Here is a tiny trained network, its code and every weight. The questions are about switching its units off for an input and a target symbol, where a switched-off unit gives its printed mean instead of its output.

import numpy as np


def w(rows, s, z=0):
    codes = np.array(rows[::2]) - 128.0
    scale = np.full(codes.shape[1], s)
    scale[-1] = z or s
    return codes * scale


def f(y):
    return y / 2 * (1 + np.tanh(0.7978845608 * (y + 0.044715 * y**3)))


def softmax(a):
    e = np.exp(a - a.max(-1, keepdims=True))
    return e / e.sum(-1, keepdims=True)


def log_softmax(a):
    a = a - a.max(-1, keepdims=True)
    return a - np.log(np.exp(a).sum(-1, keepdims=True))


def net(x, mask):
    ids = ['ΠΣΦαγεζηθξτ'.index(c) for c in x.split()]
    T = len(ids)
    res = E[ids] + P[:T]
    r = res
    for j in range(2):
        rows = slice(4 * j, 4 * j + 4)
        q, k, v = (r @ M[0][rows].T for M in (Q, K, V))
        z = softmax(np.where(np.tri(T) > 0, q @ k.T / 4**0.5, -1e9)) @ v
        o = O[0][rows]
        res = res + np.where(mask[j], z, o[:, -1]) @ o[:, :-1]
    y = f(res @ A[0][:, :-1].T + A[0][:, -1])
    res = res + np.where(mask[2:6], y, B[0][:, -1]) @ B[0][:, :-1]
    return log_softmax(res[-1] @ U[:, :-1].T + U[:, -1])


Q, K, V, O, A, B = {}, {}, {}, {}, {}, {}
E = w([
[153,138,205],'Π',
[199,119,127],'Σ',
[64,75,209],'Φ',
[142,154,236],'α',
[102,99,176],'γ',
[73,199,94],'ε',
[156,101,107],'ζ',
[212,188,249],'η',
[111,51,92],'θ',
[157,94,103],'ξ',
[163,94,122],'τ',
],0.013)
P = w([
[93,195,45],'0',
[145,88,225],'1',
[159,83,198],'2',
[164,79,221],'3',
[168,80,236],'4',
[157,66,230],'5',
[163,74,249],'6',
[156,52,230],'7',
[164,53,254],'8',
],0.0071)
Q[0] = w([
[2,87,199],'head 1',
[103,119,116],'head 1',
[186,211,140],'head 1',
[94,130,102],'head 1',
[126,29,190],'head 2',
[187,41,235],'head 2',
[138,50,204],'head 2',
[82,233,45],'head 2',
],0.01)
K[0] = w([
[89,73,151],'head 1',
[114,116,127],'head 1',
[164,148,134],'head 1',
[126,92,107],'head 1',
[98,168,99],'head 2',
[108,175,112],'head 2',
[110,162,106],'head 2',
[202,8,184],'head 2',
],0.014)
V[0] = w([
[80,92,162],'head 1',
[141,164,81],'head 1',
[96,118,36],'head 1',
[159,125,153],'head 1',
[162,99,58],'head 2',
[186,203,178],'head 2',
[2,116,187],'head 2',
[44,64,97],'head 2',
],0.012)
O[0] = w([
[165,151,57,200],'head 1',
[127,110,199,28],'head 1',
[160,156,189,1],'head 1',
[93,127,122,175],'head 1',
[189,87,152,144],'head 2',
[40,146,209,93],'head 2',
[86,218,15,149],'head 2',
[221,146,2,167],'head 2',
],0.0095,0.0053)
A[0] = w([
[119,82,205,60],'neuron 1',
[187,96,224,157],'neuron 2',
[122,64,145,125],'neuron 3',
[2,152,136,255],'neuron 4',
],0.0086,0.0045)
B[0] = w([
[1,153,40,192],'neuron 1',
[72,80,99,203],'neuron 2',
[102,133,177,169],'neuron 3',
[235,205,154,254],'neuron 4',
],0.0084,0.0071)
U = w([
[143,158,189,188],'Π',
[41,78,111,92],'Σ',
[69,185,36,4],'Φ',
[161,186,191,135],'α',
[118,146,110,59],'γ',
[150,201,149,216],'ε',
[139,79,155,46],'ζ',
[64,195,163,82],'η',
[254,90,127,160],'θ',
[155,72,173,97],'ξ',
[136,73,162,206],'τ',
],0.0061,0.0024)

Each question gives the input, a string of symbols that net reads in full, and the target symbol t.
The units are the heads (4 rows each of Q, K, V and O) and the neurons (one row each of A and B). Each row of codes is followed by its name. A weight is (code - 128) times the scale printed after its matrix; where a second scale follows, it is the last column's (O, A, B and U).
mask holds one flag per unit, heads first, then neurons. A switched-off unit (its flag False) gives its mean, the last column of its rows in O or B, instead of its output. The means were averaged over made-up inputs and are rounded, as every weight is.
A unit's drop is (log p(t) with every unit on - log p(t) with that unit switched off) / (log p(t) with every unit on - log p(t) with every unit switched off).
The circuit of an input: a set's keep is (log p(t) with only the set's units on - log p(t) with every unit switched off) / (log p(t) with every unit on - log p(t) with every unit switched off). Starting from all 6 units, units are removed one at a time, each time the one whose removal leaves the highest keep (on an exact tie, the one counted first), for as long as the keep stays at least 0.8.
circuit, biggest first: the units of the circuit, biggest drop first
most important unit: the unit with the biggest drop
top k neurons: the k neurons with the biggest drops, biggest first
heads that matter: for each layer, one digit per head in row order, 1 if its drop is at least 0.15 and else 0, layers parted by /
drop of u: that unit's drop, to one decimal
input θ θ θ θ, target θ: circuit, biggest first => (head 2)
input η θ ζ, target η: circuit, biggest first => (head 2; neuron 1)
input η Φ ξ θ, target η: circuit, biggest first => (head 2; neuron 1; neuron 4)
input Σ Π α Σ θ Φ Π, target Σ: circuit, biggest first => (head 2; neuron 1; neuron 2)
input Σ Σ ζ, target Σ: circuit, biggest first => (head 2; neuron 1; neuron 2; head 1)
input Φ Σ θ θ θ ζ, target Φ: heads that matter => 01
input Φ θ τ γ Φ θ θ τ τ, target Φ: heads that matter => 01
input θ Σ Σ Φ η θ, target θ: top 2 neurons => (neuron 1; neuron 2)
input Σ Φ τ Σ, target Σ: circuit, biggest first => (head 2; neuron 1; neuron 2; neuron 4)
input Φ γ θ θ α θ τ ξ, target Φ: drop of head 2 => 1.1
input Σ Σ θ, target Σ: drop of head 1 => 0.1
input Σ Σ α τ, target Σ: drop of neuron 4 => 0.1
input θ Σ ζ, target θ: drop of head 2 => 1.0
input θ θ θ γ, target θ: most important unit => head 2
